Below are the code and all the weights of a small trained network. Each question names an input and a target symbol and asks about switching units off, where a switched-off unit gives its printed mean instead of its output.

import numpy as np


def w(rows, s, z=0):
    codes = np.array(rows[::2]) - 128.0
    scale = np.full(codes.shape[1], s)
    scale[-1] = z or s
    return codes * scale


def f(y):
    return y / 2 * (1 + np.tanh(0.7978845608 * (y + 0.044715 * y**3)))


def softmax(a):
    e = np.exp(a - a.max(-1, keepdims=True))
    return e / e.sum(-1, keepdims=True)


def log_softmax(a):
    a = a - a.max(-1, keepdims=True)
    return a - np.log(np.exp(a).sum(-1, keepdims=True))


def net(x, mask):
    ids = ['γδεζθξσω'.index(c) for c in x.split()]
    T = len(ids)
    res = E[ids] + P[:T]
    u = 0
    for l in range(2):
        r = res
        for j in range(2):
            rows = slice(2 * j, 2 * j + 2)
            q, k, v = (r @ M[l][rows].T for M in (Q, K, V))
            z = softmax(np.where(np.tri(T) > 0, q @ k.T / 2**0.5, -1e9)) @ v
            o = O[l][rows]
            res = res + np.where(mask[u + j], z, o[:, -1]) @ o[:, :-1]
        u += 2
        y = f(res @ A[l][:, :-1].T + A[l][:, -1])
        res = res + np.where(mask[u : u + 8], y, B[l][:, -1]) @ B[l][:, :-1]
        u += 8
    return log_softmax(res[-1] @ U[:, :-1].T + U[:, -1])


Q, K, V, O, A, B = {}, {}, {}, {}, {}, {}
E = w([
[127,139,153,106],'γ',
[127,207,147,180],'δ',
[182,103,168,200],'ε',
[181,212,95,54],'ζ',
[117,116,246,123],'θ',
[67,75,121,164],'ξ',
[211,139,217,32],'σ',
[161,141,1,142],'ω',
],0.017)
P = w([
[124,175,232,252],'0',
[97,76,145,159],'1',
[136,141,149,199],'2',
[176,161,153,214],'3',
[208,125,147,213],'4',
[233,95,125,201],'5',
[234,102,134,214],'6',
[230,143,139,212],'7',
[231,155,171,207],'8',
],0.0033)
Q[0] = w([
[77,11,2,142],'0.h0',
[137,172,82,195],'0.h0',
[126,60,221,165],'0.h1',
[123,127,168,84],'0.h1',
],0.0095)
K[0] = w([
[35,203,27,87],'0.h0',
[225,169,73,112],'0.h0',
[135,134,113,32],'0.h1',
[116,86,254,104],'0.h1',
],0.0093)
V[0] = w([
[96,86,181,117],'0.h0',
[225,66,137,186],'0.h0',
[47,69,2,224],'0.h1',
[17,194,90,93],'0.h1',
],0.0085)
O[0] = w([
[195,59,136,2,156],'0.h0',
[136,15,71,148,253],'0.h0',
[151,242,216,190,167],'0.h1',
[96,232,245,136,52],'0.h1',
],0.0051,0.0038)
A[0] = w([
[51,87,147,144,197],'0.n0',
[130,188,255,94,103],'0.n1',
[48,75,189,83,80],'0.n2',
[81,113,101,75,48],'0.n3',
[238,107,43,191,110],'0.n4',
[116,45,72,189,186],'0.n5',
[3,95,167,202,109],'0.n6',
[171,131,169,24,2],'0.n7',
],0.0081,0.0046)
B[0] = w([
[192,101,171,155,197],'0.n0',
[150,106,54,94,141],'0.n1',
[114,120,141,166,150],'0.n2',
[141,129,132,155,117],'0.n3',
[8,154,128,117,207],'0.n4',
[165,175,142,162,253],'0.n5',
[183,130,98,141,210],'0.n6',
[25,127,96,118,140],'0.n7',
],0.011,0.0074)
Q[1] = w([
[109,95,179,251],'1.h0',
[61,120,148,108],'1.h0',
[114,129,119,132],'1.h1',
[157,145,166,171],'1.h1',
],0.013)
K[1] = w([
[142,96,166,201],'1.h0',
[6,77,82,117],'1.h0',
[115,179,145,111],'1.h1',
[135,144,72,170],'1.h1',
],0.011)
V[1] = w([
[210,164,141,2],'1.h0',
[75,79,209,82],'1.h0',
[104,148,189,64],'1.h1',
[197,65,148,165],'1.h1',
],0.0062)
O[1] = w([
[167,108,72,103,2],'1.h0',
[94,123,133,105,56],'1.h0',
[112,112,115,153,38],'1.h1',
[183,126,254,85,207],'1.h1',
],0.013,0.0055)
A[1] = w([
[149,64,253,214,104],'1.n0',
[3,124,149,193,100],'1.n1',
[206,122,52,25,114],'1.n2',
[248,63,199,235,21],'1.n3',
[104,134,176,81,254],'1.n4',
[254,120,169,76,187],'1.n5',
[190,205,115,161,130],'1.n6',
[174,130,179,231,84],'1.n7',
],0.0085,0.0057)
B[1] = w([
[200,165,134,38,250],'1.n0',
[133,72,116,12,155],'1.n1',
[130,103,22,102,140],'1.n2',
[125,131,53,70,239],'1.n3',
[223,141,156,254,159],'1.n4',
[79,106,64,239,196],'1.n5',
[37,101,182,199,162],'1.n6',
[55,187,156,66,213],'1.n7',
],0.0072,0.022)
U = w([
[156,81,109,213,202],'γ',
[122,156,166,244,111],'δ',
[99,87,184,25,8],'ε',
[167,144,9,101,2],'ζ',
[207,35,156,115,149],'θ',
[221,254,71,125,136],'ξ',
[135,46,80,60,146],'σ',
[65,114,93,130,231],'ω',
],0.0091,0.0067)

Each question gives the input, a string of symbols that net reads in full, and the target symbol t.
The units are the heads (2 rows each of Q, K, V and O) and the neurons (one row each of A and B). Each row of codes is followed by its name. A weight is (code - 128) times the scale printed after its matrix; where a second scale follows, it is the last column's (O, A, B and U).
mask holds one flag per unit, layer by layer, with each layer's heads first. A switched-off unit (its flag False) gives its mean, the last column of its rows in O or B, instead of its output. The means were averaged over made-up inputs and are rounded, as every weight is.
A unit's drop is (log p(t) with every unit on - log p(t) with that unit switched off) / (log p(t) with every unit on - log p(t) with every unit switched off).
The circuit of an input: a set's keep is (log p(t) with only the set's units on - log p(t) with every unit switched off) / (log p(t) with every unit on - log p(t) with every unit switched off). Starting from the 12 units with the biggest drops (on a tie, the unit counted first), units are removed one at a time, each time the one whose removal leaves the highest keep (on an exact tie, the one counted first), for as long as the keep stays at least 0.8.
units of the circuit, in order: the units of the circuit, biggest drop first
top k neurons: the k neurons with the biggest drops, biggest first
top k neurons in layer l: the k neurons of layer l with the biggest drops, biggest first
heads that matter: for each layer, one digit per head in row order, 1 if its drop is at least 0.15 and else 0, layers parted by /
drop of u: that unit's drop, to one decimal
input ξ ξ ξ θ ζ ξ γ, target γ: heads that matter => 10 / 10
input ε ε ε ξ ε ω θ ε, target ω: units of the circuit, in order => 0.n4, 0.h0
input δ θ ξ σ σ ε, target σ: units of the circuit, in order => 0.h1
input ξ γ ξ ε ξ ξ ξ ω, target ω: top 2 neurons => 0.n4, 1.n1
input ξ ω ε, target ω: heads that matter => 10 / 01
input σ δ θ δ γ ξ δ, target δ: heads that matter => 00 / 00
input δ ε ξ ξ ω σ ω δ, target ω: units of the circuit, in order => 1.h1, 0.n4, 1.n0, 1.n4
input ξ ξ ξ ω ε δ, target ω: units of the circuit, in order => 0.h0, 1.h1, 1.n0, 0.n4
input ω δ ω ξ θ ξ σ ζ, target ζ: top 2 neurons => 1.n2, 1.n0
input ξ θ ξ θ ε ξ ε, target ε: top 2 neurons in layer 0 => 0.n4, 0.n6
input ε ε δ ξ ε ξ, target ξ: heads that matter => 00 / 00
input ξ ξ ε θ θ, target θ: top 2 neurons in layer 1 => 1.n4, 1.n7
input σ θ ξ ξ ξ ξ ξ ζ, target ζ: heads that matter => 10 / 10
input ξ ε ε, target ε: top 2 neurons => 0.n4, 1.n1
input σ ξ ζ γ ξ ξ ξ δ δ, target δ: top neuron in layer 0 => 0.n0
input θ δ ξ ε ω ζ ξ ξ, target ξ: top 2 neurons in layer 1 => 1.n5, 1.n3
input θ ε ω, target ω: top 2 neurons in layer 1 => 1.n0, 1.n1
input ξ θ ξ γ, target γ: drop of 0.n4 => 0.2
input ξ ξ δ ε σ, target σ: drop of 1.h0 => 0.2
input θ σ ε ζ, target σ: drop of 1.n0 => 0.1
input ε ε ξ θ θ, target θ: top neuron in layer 1 => 1.n4
